Below are the code and all the weights of a small trained network. Each question names an input and a target symbol and asks about switching units off, where a switched-off unit gives its printed mean instead of its output.

import numpy as np


def w(rows, s, z=0):
    codes = np.array(rows[::2]) - 128.0
    scale = np.full(codes.shape[1], s)
    scale[-1] = z or s
    return codes * scale


def norm(h):
    return h / np.sqrt((h * h).mean(-1, keepdims=True) + 1e-5)


def f(y):
    return np.maximum(y, 0)


def softmax(a):
    e = np.exp(a - a.max(-1, keepdims=True))
    return e / e.sum(-1, keepdims=True)


def log_softmax(a):
    a = a - a.max(-1, keepdims=True)
    return a - np.log(np.exp(a).sum(-1, keepdims=True))


def net(x, mask):
    ids = ['αβγεηθμξτψω'.index(c) for c in x.split()]
    T = len(ids)
    res = E[ids] + P[:T]
    u = 0
    for l in range(2):
        r = norm(res)
        for j in range(3):
            rows = slice(2 * j, 2 * j + 2)
            q, k, v = (r @ M[l][rows].T for M in (Q, K, V))
            z = softmax(np.where(np.tri(T) > 0, q @ k.T / 2**0.5, -1e9)) @ v
            o = O[l][rows]
            res = res + np.where(mask[u + j], z, o[:, -1]) @ o[:, :-1]
        u += 3
        y = f(norm(res) @ A[l][:, :-1].T + A[l][:, -1])
        res = res + np.where(mask[u : u + 4], y, B[l][:, -1]) @ B[l][:, :-1]
        u += 4
    return log_softmax(norm(res)[-1] @ U[:, :-1].T + U[:, -1])


Q, K, V, O, A, B = {}, {}, {}, {}, {}, {}
E = w([
[151,125,136,92,110],'α',
[109,179,65,167,148],'β',
[131,63,103,66,150],'γ',
[127,105,68,99,92],'ε',
[83,39,167,101,115],'η',
[92,175,121,111,77],'θ',
[158,217,113,171,109],'μ',
[194,131,89,157,132],'ξ',
[182,136,38,85,117],'τ',
[3,157,114,147,128],'ψ',
[60,50,59,16,126],'ω',
],0.016)
P = w([
[95,165,104,204,113],'0',
[153,251,165,108,219],'1',
[101,131,106,173,95],'2',
[122,210,127,75,213],'3',
[109,121,100,173,96],'4',
[213,225,117,48,91],'5',
],0.011)
Q[0] = w([
[57,119,99,180,4],'L0H0',
[133,94,1,96,77],'L0H0',
[86,106,163,138,140],'L0H1',
[142,245,196,93,74],'L0H1',
[121,51,177,242,130],'L0H2',
[132,106,164,121,112],'L0H2',
],0.0078)
K[0] = w([
[105,126,131,51,85],'L0H0',
[228,80,177,94,56],'L0H0',
[128,214,205,91,208],'L0H1',
[179,73,187,57,74],'L0H1',
[151,139,67,89,116],'L0H2',
[2,111,108,68,182],'L0H2',
],0.0077)
V[0] = w([
[175,183,116,115,90],'L0H0',
[198,121,177,118,125],'L0H0',
[131,133,114,254,89],'L0H1',
[126,161,132,126,129],'L0H1',
[134,150,86,161,119],'L0H2',
[98,212,68,75,143],'L0H2',
],0.0076)
O[0] = w([
[113,246,174,82,31,125],'L0H0',
[87,6,147,38,248,1],'L0H0',
[116,78,126,119,142,151],'L0H1',
[131,109,182,255,129,132],'L0H1',
[122,163,172,29,131,169],'L0H2',
[128,74,28,113,213,239],'L0H2',
],0.0055,0.0033)
A[0] = w([
[59,154,69,165,94,168],'L0N0',
[67,106,229,199,103,164],'L0N1',
[69,51,198,127,196,147],'L0N2',
[148,175,149,75,254,255],'L0N3',
],0.0084,0.0024)
B[0] = w([
[40,52,73,146,159,253],'L0N0',
[116,97,66,67,170,186],'L0N1',
[69,192,2,211,177,189],'L0N2',
[19,212,109,28,90,249],'L0N3',
],0.0099,0.0055)
Q[1] = w([
[127,135,157,56,150],'L1H0',
[91,165,117,99,90],'L1H0',
[178,156,114,98,182],'L1H1',
[98,184,140,90,167],'L1H1',
[148,76,255,111,113],'L1H2',
[110,71,111,116,76],'L1H2',
],0.013)
K[1] = w([
[99,115,53,144,170],'L1H0',
[125,56,128,60,124],'L1H0',
[175,100,180,102,39],'L1H1',
[88,208,225,32,128],'L1H1',
[237,132,210,38,1],'L1H2',
[159,111,70,172,147],'L1H2',
],0.0072)
V[1] = w([
[206,42,170,148,87],'L1H0',
[104,68,149,121,113],'L1H0',
[153,170,173,164,90],'L1H1',
[154,97,2,193,54],'L1H1',
[41,199,30,104,141],'L1H2',
[94,177,158,70,58],'L1H2',
],0.0065)
O[1] = w([
[129,125,15,62,139,45],'L1H0',
[124,166,146,89,174,124],'L1H0',
[172,50,100,170,156,90],'L1H1',
[158,2,216,150,99,163],'L1H1',
[127,192,151,11,173,245],'L1H2',
[156,41,99,158,101,102],'L1H2',
],0.0069,0.012)
A[1] = w([
[185,230,244,108,122,245],'L1N0',
[29,130,121,158,143,240],'L1N1',
[27,96,142,87,254,255],'L1N2',
[157,123,130,47,20,85],'L1N3',
],0.0081,0.0017)
B[1] = w([
[51,115,182,122,229,183],'L1N0',
[196,73,111,130,77,216],'L1N1',
[206,188,166,143,148,254],'L1N2',
[117,221,1,151,134,166],'L1N3',
],0.009,0.011)
U = w([
[136,61,64,133,87,169],'α',
[107,46,161,137,159,162],'β',
[123,179,7,151,120,111],'γ',
[176,176,90,254,122,52],'ε',
[108,120,118,172,55,253],'η',
[124,29,84,68,153,94],'θ',
[101,168,149,82,180,185],'μ',
[226,102,143,112,151,118],'ξ',
[140,53,43,152,230,114],'τ',
[27,94,72,213,145,34],'ψ',
[75,112,165,208,150,87],'ω',
],0.0094,0.0031)

Each question gives the input, a string of symbols that net reads in full, and the target symbol t.
The units are the heads (2 rows each of Q, K, V and O) and the neurons (one row each of A and B). Each row of codes is followed by its name. A weight is (code - 128) times the scale printed after its matrix; where a second scale follows, it is the last column's (O, A, B and U).
mask holds one flag per unit, layer by layer, with each layer's heads first. A switched-off unit (its flag False) gives its mean, the last column of its rows in O or B, instead of its output. The means were averaged over made-up inputs and are rounded, as every weight is.
A unit's drop is (log p(t) with every unit on - log p(t) with that unit switched off) / (log p(t) with every unit on - log p(t) with every unit switched off).
unit that matters most: the unit with the biggest drop
top k neurons: the k neurons with the biggest drops, biggest first
k most important neurons of layer l: the k neurons of layer l with the biggest drops, biggest first
which heads matter: for each layer, one digit per head in row order, 1 if its drop is at least 0.15 and else 0, layers parted by /
drop when u is switched off: that unit's drop, to one decimal
input θ ε ψ β β, target ε: unit that matters most => L0N3
input ψ η θ, target η: top 4 neurons => L0N0, L0N3, L1N0, L1N1
input η η τ η β, target ε: top 2 neurons => L1N2, L0N3
input γ μ η θ β η, target γ: 3 most important neurons of layer 1 => L1N3, L1N2, L1N1
input θ θ ε, target α: top 3 neurons => L0N3, L1N0, L0N0
input η τ τ ψ β η, target γ: top 4 neurons => L1N3, L0N0, L0N2, L0N3
input β ψ β η ξ, target β: which heads matter => 000 / 010
input ω θ ξ, target β: top 3 neurons => L0N3, L1N2, L0N2
input η η ξ β θ η, target η: top 3 neurons => L0N2, L0N3, L0N0
input η β μ, target ω: 2 most important neurons of layer 1 => L1N2, L1N0
input β β ψ α η, target τ: 3 most important neurons of layer 0 => L0N2, L0N1, L0N3
input γ η η, target τ: which heads matter => 100 / 000
input ω γ ω η ε, target α: top 2 neurons => L0N3, L0N0
input η ε η μ μ, target ω: unit that matters most => L0N2
input η θ θ, target η: 3 most important neurons of layer 0 => L0N0, L0N3, L0N2
input θ τ ε α γ, target ξ: drop when L0H0 is switched off => 0.0
input ξ β η θ γ, target ξ: drop when L0N0 is switched off => 0.1
input η β η β η η, target η: drop when L0H2 is switched off => 1.2
